Below are the code and all the weights of a small trained network. Each question names an input and a target symbol and asks about switching units off, where a switched-off unit gives its printed mean instead of its output.

import numpy as np


def w(rows, s, z=0):
    codes = np.array(rows[::2]) - 128.0
    scale = np.full(codes.shape[1], s)
    scale[-1] = z or s
    return codes * scale


def f(y):
    return y / 2 * (1 + np.tanh(0.7978845608 * (y + 0.044715 * y**3)))


def softmax(a):
    e = np.exp(a - a.max(-1, keepdims=True))
    return e / e.sum(-1, keepdims=True)


def log_softmax(a):
    a = a - a.max(-1, keepdims=True)
    return a - np.log(np.exp(a).sum(-1, keepdims=True))


def net(x, mask):
    ids = ['Ωβθξσψ'.index(c) for c in x.split()]
    T = len(ids)
    res = E[ids] + P[:T]
    u = 0
    for l in range(2):
        r = res
        for j in range(2):
            rows = slice(4 * j, 4 * j + 4)
            q, k, v = (r @ M[l][rows].T for M in (Q, K, V))
            z = softmax(np.where(np.tri(T) > 0, q @ k.T / 4**0.5, -1e9)) @ v
            o = O[l][rows]
            res = res + np.where(mask[u + j], z, o[:, -1]) @ o[:, :-1]
        u += 2
        y = f(res @ A[l][:, :-1].T + A[l][:, -1])
        res = res + np.where(mask[u : u + 4], y, B[l][:, -1]) @ B[l][:, :-1]
        u += 4
    return log_softmax(res[-1] @ U[:, :-1].T + U[:, -1])


Q, K, V, O, A, B = {}, {}, {}, {}, {}, {}
E = w([
[38,80,84],'Ω',
[154,3,98],'β',
[184,124,185],'θ',
[175,68,189],'ξ',
[139,198,76],'σ',
[177,134,76],'ψ',
],0.017)
P = w([
[254,176,158],'0',
[73,55,110],'1',
[65,109,99],'2',
[76,101,100],'3',
[78,117,94],'4',
[74,132,95],'5',
[92,114,92],'6',
[81,139,98],'7',
[99,127,101],'8',
[128,92,93],'9',
[101,125,99],'10',
[116,112,101],'11',
[86,156,111],'12',
],0.0059)
Q[0] = w([
[219,195,148],'L0H0',
[60,31,230],'L0H0',
[74,162,172],'L0H0',
[112,53,165],'L0H0',
[213,2,66],'L0H1',
[217,80,40],'L0H1',
[107,130,231],'L0H1',
[90,169,171],'L0H1',
],0.0097)
K[0] = w([
[149,63,43],'L0H0',
[148,162,245],'L0H0',
[65,97,141],'L0H0',
[142,103,167],'L0H0',
[89,125,165],'L0H1',
[152,136,161],'L0H1',
[124,134,98],'L0H1',
[114,91,61],'L0H1',
],0.013)
V[0] = w([
[197,153,35],'L0H0',
[178,172,151],'L0H0',
[172,125,185],'L0H0',
[88,43,112],'L0H0',
[74,212,179],'L0H1',
[82,154,191],'L0H1',
[254,221,221],'L0H1',
[159,54,154],'L0H1',
],0.0096)
O[0] = w([
[83,177,65,177],'L0H0',
[104,162,216,150],'L0H0',
[156,102,166,193],'L0H0',
[85,102,78,159],'L0H0',
[83,204,220,1],'L0H1',
[1,199,198,75],'L0H1',
[90,190,71,203],'L0H1',
[95,63,17,249],'L0H1',
],0.0059,0.0042)
A[0] = w([
[255,221,132,169],'L0N0',
[156,129,156,147],'L0N1',
[162,91,102,3],'L0N2',
[134,49,34,95],'L0N3',
],0.0088,0.0023)
B[0] = w([
[252,85,14,154],'L0N0',
[103,104,237,130],'L0N1',
[181,169,65,153],'L0N2',
[95,253,134,249],'L0N3',
],0.0053,0.011)
Q[1] = w([
[101,153,186],'L1H0',
[168,146,99],'L1H0',
[122,67,96],'L1H0',
[125,15,144],'L1H0',
[185,136,208],'L1H1',
[171,196,173],'L1H1',
[163,247,106],'L1H1',
[109,134,139],'L1H1',
],0.012)
K[1] = w([
[62,168,143],'L1H0',
[57,13,64],'L1H0',
[85,36,181],'L1H0',
[85,99,218],'L1H0',
[25,148,136],'L1H1',
[189,180,152],'L1H1',
[255,191,14],'L1H1',
[163,134,162],'L1H1',
],0.0096)
V[1] = w([
[33,115,201],'L1H0',
[183,22,201],'L1H0',
[45,195,153],'L1H0',
[15,47,198],'L1H0',
[104,168,145],'L1H1',
[86,201,208],'L1H1',
[42,2,29],'L1H1',
[139,43,192],'L1H1',
],0.0074)
O[1] = w([
[179,131,52,6],'L1H0',
[254,103,215,97],'L1H0',
[96,110,14,53],'L1H0',
[152,252,84,2],'L1H0',
[152,100,127,97],'L1H1',
[140,151,60,20],'L1H1',
[60,227,213,176],'L1H1',
[14,18,158,63],'L1H1',
],0.0059,0.0096)
A[1] = w([
[2,108,95,3],'L1N0',
[171,66,223,89],'L1N1',
[168,87,1,55],'L1N2',
[101,111,75,34],'L1N3',
],0.012,0.0068)
B[1] = w([
[227,228,224,190],'L1N0',
[122,116,155,254],'L1N1',
[216,2,146,173],'L1N2',
[210,153,149,148],'L1N3',
],0.0096,0.012)
U = w([
[34,160,6,251],'Ω',
[25,254,140,106],'β',
[130,151,98,72],'θ',
[104,225,90,117],'ξ',
[68,75,75,123],'σ',
[34,70,201,101],'ψ',
],0.0073,0.011)

Each question gives the input, a string of symbols that net reads in full, and the target symbol t.
The units are the heads (4 rows each of Q, K, V and O) and the neurons (one row each of A and B). Each row of codes is followed by its name. A weight is (code - 128) times the scale printed after its matrix; where a second scale follows, it is the last column's (O, A, B and U).
mask holds one flag per unit, layer by layer, with each layer's heads first. A switched-off unit (its flag False) gives its mean, the last column of its rows in O or B, instead of its output. The means were averaged over made-up inputs and are rounded, as every weight is.
A unit's drop is (log p(t) with every unit on - log p(t) with that unit switched off) / (log p(t) with every unit on - log p(t) with every unit switched off).
The circuit of an input: a set's keep is (log p(t) with only the set's units on - log p(t) with every unit switched off) / (log p(t) with every unit on - log p(t) with every unit switched off). Starting from all 12 units, units are removed one at a time, each time the one whose removal leaves the highest keep (on an exact tie, the one counted first), for as long as the keep stays at least 0.8.
circuit, biggest first: the units of the circuit, biggest drop first
unit that matters most: the unit with the biggest drop
k most important neurons: the k neurons with the biggest drops, biggest first
top k neurons in layer l: the k neurons of layer l with the biggest drops, biggest first
heads that matter: for each layer, one digit per head in row order, 1 if its drop is at least 0.15 and else 0, layers parted by /
drop of u: that unit's drop, to one decimal
input σ ψ θ θ θ σ θ σ β β β, target Ω: most important neuron	L1N0
input Ω θ ψ σ β Ω ψ, target Ω: circuit, biggest first	L1N0, L1H0, L0N3
input ξ β ψ ψ β ψ, target ξ: 2 most important neurons	L0N3, L1N0
input θ Ω ξ σ ψ Ω ψ ξ ξ σ ψ, target θ: heads that matter	11 / 11
input ξ θ Ω, target β: heads that matter	01 / 01
input ψ Ω β ψ σ θ σ β σ, target ψ: 2 most important neurons	L0N0, L0N3
input ψ θ ξ σ Ω, target β: heads that matter	00 / 01
input σ ψ θ Ω ψ θ Ω σ, target σ: circuit, biggest first	L1H1, L0H1, L1N2, L1H0
input β σ θ θ ψ Ω θ σ ξ σ ψ, target β: circuit, biggest first	L0H1, L1H1
input ψ ξ θ θ ψ σ, target ψ: 2 most important neurons	L0N0, L0N3
input σ ψ ψ, target σ: heads that matter	11 / 01
input β θ σ θ ξ θ Ω β ξ Ω σ ψ, target β: top 2 neurons in layer 1	L1N2, L1N0
input Ω σ Ω β σ ξ ψ, target Ω: 2 most important neurons	L0N3, L1N0
input σ Ω ξ ψ σ ξ Ω σ ψ θ θ θ ψ, target σ: unit that matters most	L1H1
input θ θ ξ β ξ β θ θ, target Ω: heads that matter	01 / 10
input β β θ β σ, target β: 3 most important neurons	L0N3, L1N0, L1N2
input Ω β θ ψ σ β θ ξ σ, target Ω: heads that matter	11 / 01
input β θ Ω ψ θ Ω β Ω θ σ, target β: drop of L0H0	0.9
input θ θ θ β β ξ ξ ξ θ ξ σ, target θ: drop of L1N0	0.8
input θ θ ψ σ β, target Ω: drop of L0H0	0.7
input θ θ θ θ ψ σ θ ψ β θ β ψ, target θ: top neuron in layer 1	L1N2
input ξ ψ ψ, target ξ: drop of L0H0	0.2
input ψ ξ θ θ ψ ψ θ ψ Ω ξ θ Ω ψ, target ψ: top 2 neurons in layer 0	L0N0, L0N3
